The two nearest rows among all rows above each row, by straight-line distance, nearest first (none for the first three rows)
In the rows, 100 means zero.
1: [130, 102, 112, 124, 141, 102, 103, 112, 81, 97, 79, 122, 130, 96, 86, 105, 101, 130, 106]
2: [149, 104, 92, 133, 147, 99, 112, 116, 70, 90, 80, 135, 134, 99, 78, 101, 101, 135, 109]
3: [148, 99, 109, 125, 150, 101, 112, 128, 61, 91, 78, 141, 137, 89, 78, 102, 106, 138, 106]
4: [112, 104, 56, 101, 104, 93, 108, 122, 76, 98, 109, 113, 123, 116, 98, 103, 71, 114, 96] => 1 2
5: [143, 102, 91, 122, 145, 92, 111, 114, 70, 100, 85, 138, 128, 105, 87, 106, 95, 125, 105] => 2 1
6: [115, 108, 59, 105, 99, 95, 108, 115, 80, 96, 100, 108, 118, 116, 100, 105, 73, 112, 100] => 4 5
7: [115, 101, 70, 115, 132, 96, 103, 121, 75, 94, 91, 123, 139, 111, 94, 104, 83, 133, 98] => 5 4
8: [123, 106, 88, 118, 136, 97, 104, 111, 82, 99, 85, 124, 128, 110, 95, 109, 87, 120, 103] => 7 5
9: [158, 103, 101, 126, 141, 98, 114, 122, 68, 95, 70, 138, 129, 98, 78, 102, 100, 133, 108] => 2 3
10: [130, 103, 91, 113, 136, 97, 104, 113, 81, 89, 87, 125, 127, 106, 89, 106, 92, 128, 103] => 8 5
11: [112, 99, 83, 125, 129, 99, 104, 116, 73, 91, 91, 124, 131, 103, 85, 95, 97, 141, 102] => 7 10
12: [150, 99, 98, 131, 155, 100, 112, 128, 65, 88, 74, 146, 135, 94, 75, 100, 107, 148, 108] => 3 2
13: [115, 92, 110, 129, 142, 103, 101, 106, 92, 86, 81, 123, 122, 93, 85, 95, 128, 139, 106] => 1 11
14: [139, 95, 140, 119, 153, 108, 101, 126, 67, 96, 74, 132, 152, 77, 81, 106, 97, 141, 101] => 3 1
15: [142, 106, 87, 121, 136, 94, 112, 117, 70, 99, 87, 141, 132, 107, 86, 107, 87, 125, 105] => 5 10
16: [134, 105, 89, 119, 146, 99, 103, 115, 82, 93, 79, 128, 139, 108, 90, 107, 97, 129, 104] => 10 8
17: [108, 100, 65, 115, 119, 97, 107, 120, 71, 93, 100, 117, 128, 110, 92, 98, 81, 132, 98] => 7 11
18: [150, 106, 85, 114, 135, 94, 115, 132, 61, 97, 90, 136, 137, 104, 85, 109, 79, 126, 106] => 15 5
19: [109, 101, 67, 139, 133, 101, 103, 110, 71, 84, 82, 124, 150, 113, 85, 93, 94, 160, 105] => 11 7
20: [97, 100, 41, 131, 127, 94, 104, 113, 67, 89, 100, 119, 131, 119, 92, 95, 78, 152, 97] => 17 19
21: [146, 97, 126, 124, 161, 106, 105, 131, 69, 92, 73, 138, 150, 86, 77, 105, 104, 142, 105] => 14 3
22: [96, 103, 58, 117, 107, 97, 105, 110, 84, 93, 105, 100, 123, 114, 95, 97, 79, 127, 99] => 17 6
23: [143, 98, 93, 148, 173, 104, 106, 128, 53, 82, 69, 148, 168, 98, 72, 99, 100, 176, 107] => 12 21
24: [141, 101, 95, 125, 153, 95, 108, 112, 72, 98, 83, 135, 132, 103, 84, 104, 99, 135, 105] => 5 2
25: [131, 103, 84, 125, 147, 97, 105, 114, 79, 91, 81, 129, 136, 109, 90, 103, 100, 138, 105] => 16 24
26: [132, 107, 75, 121, 144, 96, 104, 114, 80, 94, 82, 128, 140, 116, 94, 109, 84, 129, 103] => 16 25
27: [146, 97, 113, 131, 159, 104, 108, 131, 64, 88, 73, 140, 146, 88, 76, 102, 113, 149, 107] => 21 3
28: [148, 99, 111, 133, 163, 104, 107, 129, 66, 88, 71, 143, 154, 91, 76, 104, 104, 156, 106] => 27 21
29: [137, 94, 124, 124, 161, 103, 102, 129, 58, 96, 76, 138, 160, 85, 79, 106, 92, 148, 100] => 21 14
30: [150, 102, 100, 121, 139, 100, 115, 132, 68, 92, 80, 136, 136, 95, 79, 103, 96, 131, 106] => 9 3
31: [146, 97, 120, 117, 150, 103, 110, 127, 73, 92, 76, 138, 134, 85, 80, 104, 107, 136, 106] => 3 21
32: [118, 98, 95, 120, 135, 102, 99, 112, 83, 90, 85, 123, 132, 100, 90, 100, 105, 137, 103] => 11 10
33: [134, 89, 131, 121, 164, 105, 100, 130, 63, 92, 72, 139, 153, 79, 77, 103, 105, 152, 100] => 29 21
34: [126, 107, 92, 123, 140, 99, 103, 110, 80, 99, 83, 127, 139, 108, 95, 107, 85, 128, 105] => 8 16
